Below is a small trained network, with its code and all its weights. Each question gives an input and a target symbol and asks what happens when units are switched off, that is, made to give their printed mean instead of their output.

import numpy as np


def w(rows, s, z=0):
    codes = np.array(rows[::2]) - 128.0
    scale = np.full(codes.shape[1], s)
    scale[-1] = z or s
    return codes * scale


def norm(h):
    return h / np.sqrt((h * h).mean(-1, keepdims=True) + 1e-5)


def f(y):
    return np.maximum(y, 0)


def softmax(a):
    e = np.exp(a - a.max(-1, keepdims=True))
    return e / e.sum(-1, keepdims=True)


def log_softmax(a):
    a = a - a.max(-1, keepdims=True)
    return a - np.log(np.exp(a).sum(-1, keepdims=True))


def net(x, mask):
    ids = ['αβδεζηλξπτφ'.index(c) for c in x.split()]
    T = len(ids)
    res = E[ids] + P[:T]
    q, k, v = (norm(res) @ M[0].T for M in (Q, K, V))
    z = softmax(np.where(np.tri(T) > 0, q @ k.T / 4**0.5, -1e9)) @ v
    res = res + np.where(mask[0], z, O[0][:, -1]) @ O[0][:, :-1]
    y = f(norm(res) @ A[0][:, :-1].T + A[0][:, -1])
    res = res + np.where(mask[1:13], y, B[0][:, -1]) @ B[0][:, :-1]
    return log_softmax(norm(res)[-1] @ U[:, :-1].T + U[:, -1])


Q, K, V, O, A, B = {}, {}, {}, {}, {}, {}
E = w([
[145,107,42],'α',
[201,124,145],'β',
[47,59,200],'δ',
[26,3,94],'ε',
[146,199,100],'ζ',
[106,117,68],'η',
[62,82,189],'λ',
[41,59,194],'ξ',
[38,59,199],'π',
[226,24,44],'τ',
[80,73,171],'φ',
],0.0055)
P = w([
[83,62,67],'0',
[62,48,109],'1',
[75,72,115],'2',
[79,77,127],'3',
[79,86,144],'4',
[82,92,160],'5',
[77,102,185],'6',
[82,119,202],'7',
[80,116,220],'8',
[88,131,232],'9',
[90,134,251],'10',
[92,131,248],'11',
[95,122,220],'12',
],0.0017)
Q[0] = w([
[188,186,114],'h1',
[228,248,84],'h1',
[86,106,153],'h1',
[49,96,152],'h1',
],0.013)
K[0] = w([
[44,59,24],'h1',
[79,47,45],'h1',
[125,254,192],'h1',
[210,174,233],'h1',
],0.006)
V[0] = w([
[195,126,158],'h1',
[233,155,150],'h1',
[187,4,185],'h1',
[190,118,111],'h1',
],0.0041)
O[0] = w([
[135,141,252,146],'h1',
[80,124,210,126],'h1',
[218,89,195,254],'h1',
[138,168,137,144],'h1',
],0.0039,0.0027)
A[0] = w([
[84,199,163,175],'n1',
[39,104,103,98],'n2',
[3,125,53,149],'n3',
[248,251,118,252],'n4',
[187,122,158,112],'n5',
[87,76,224,161],'n6',
[114,49,94,188],'n7',
[158,105,109,141],'n8',
[92,156,209,123],'n9',
[156,153,172,160],'n10',
[34,104,70,79],'n11',
[48,125,161,107],'n12',
],0.0055,0.0031)
B[0] = w([
[60,95,2,147],'n1',
[151,201,169,179],'n2',
[124,191,160,196],'n3',
[46,142,176,193],'n4',
[89,117,216,150],'n5',
[163,149,70,253],'n6',
[190,192,116,230],'n7',
[40,71,217,154],'n8',
[165,124,83,172],'n9',
[81,101,113,152],'n10',
[143,115,135,171],'n11',
[149,234,132,183],'n12',
],0.0041,0.005)
U = w([
[117,118,113,2],'α',
[100,53,254,204],'β',
[178,140,150,12],'δ',
[57,16,40,156],'ε',
[20,206,111,202],'ζ',
[139,164,82,95],'η',
[195,189,113,119],'λ',
[155,153,133,47],'ξ',
[157,173,141,69],'π',
[188,46,113,62],'τ',
[211,96,111,128],'φ',
],0.014,0.0052)

Each question gives the input, a string of symbols that net reads in full, and the target symbol t.
The units are the heads (4 rows each of Q, K, V and O) and the neurons (one row each of A and B). Each row of codes is followed by its name. A weight is (code - 128) times the scale printed after its matrix; where a second scale follows, it is the last column's (O, A, B and U).
mask holds one flag per unit, heads first, then neurons. A switched-off unit (its flag False) gives its mean, the last column of its rows in O or B, instead of its output. The means were averaged over made-up inputs and are rounded, as every weight is.
A unit's drop is (log p(t) with every unit on - log p(t) with that unit switched off) / (log p(t) with every unit on - log p(t) with every unit switched off).
The circuit of an input: a set's keep is (log p(t) with only the set's units on - log p(t) with every unit switched off) / (log p(t) with every unit on - log p(t) with every unit switched off). Starting from the 12 units with the biggest drops (on a tie, the unit counted first), units are removed one at a time, each time the one whose removal leaves the highest keep (on an exact tie, the one counted first), for as long as the keep stays at least 0.8.
circuit, biggest first: the units of the circuit, biggest drop first
top k neurons: the k neurons with the biggest drops, biggest first
drop of u: that unit's drop, to one decimal
input ε ε ζ ε η φ λ ε, target ζ: top neuron	[n3]
input π ε ε β ε λ τ ε ε λ ζ λ, target ζ: circuit, biggest first	[h1 n1]
input λ ξ ε φ, target φ: circuit, biggest first	[h1 n7]
input ξ ε α ε λ β ε φ ε τ ε ζ π, target ζ: circuit, biggest first	[h1 n1 n12]
input η β π ε ε α, target ε: top 2 neurons	[n12 n2]
input β α ε π λ ε β φ ε β ζ ε ξ, target ζ: circuit, biggest first	[n1 n12 n6]
input π ε τ ε ζ β λ β ε ζ λ φ, target ζ: circuit, biggest first	[h1 n1 n12 n6]
input π ε λ ε η ε λ δ λ ε ε α, target ε: circuit, biggest first	[h1 n12 n2]
input ζ ε α π β ζ λ, target ζ: top 3 neurons	[n1 n6 n12]
input ε λ β ε η β ζ ε, target ζ: top 2 neurons	[n12 n6]
input β β ε α ε, target β: drop of h1	1.1
input β ζ τ ε λ α π, target ζ: drop of n8	0.1
input φ β φ β λ ε, target β: drop of h1	1.0
input β ε ε ε φ ε ε ζ ε λ β, target β: top neuron	[n4]
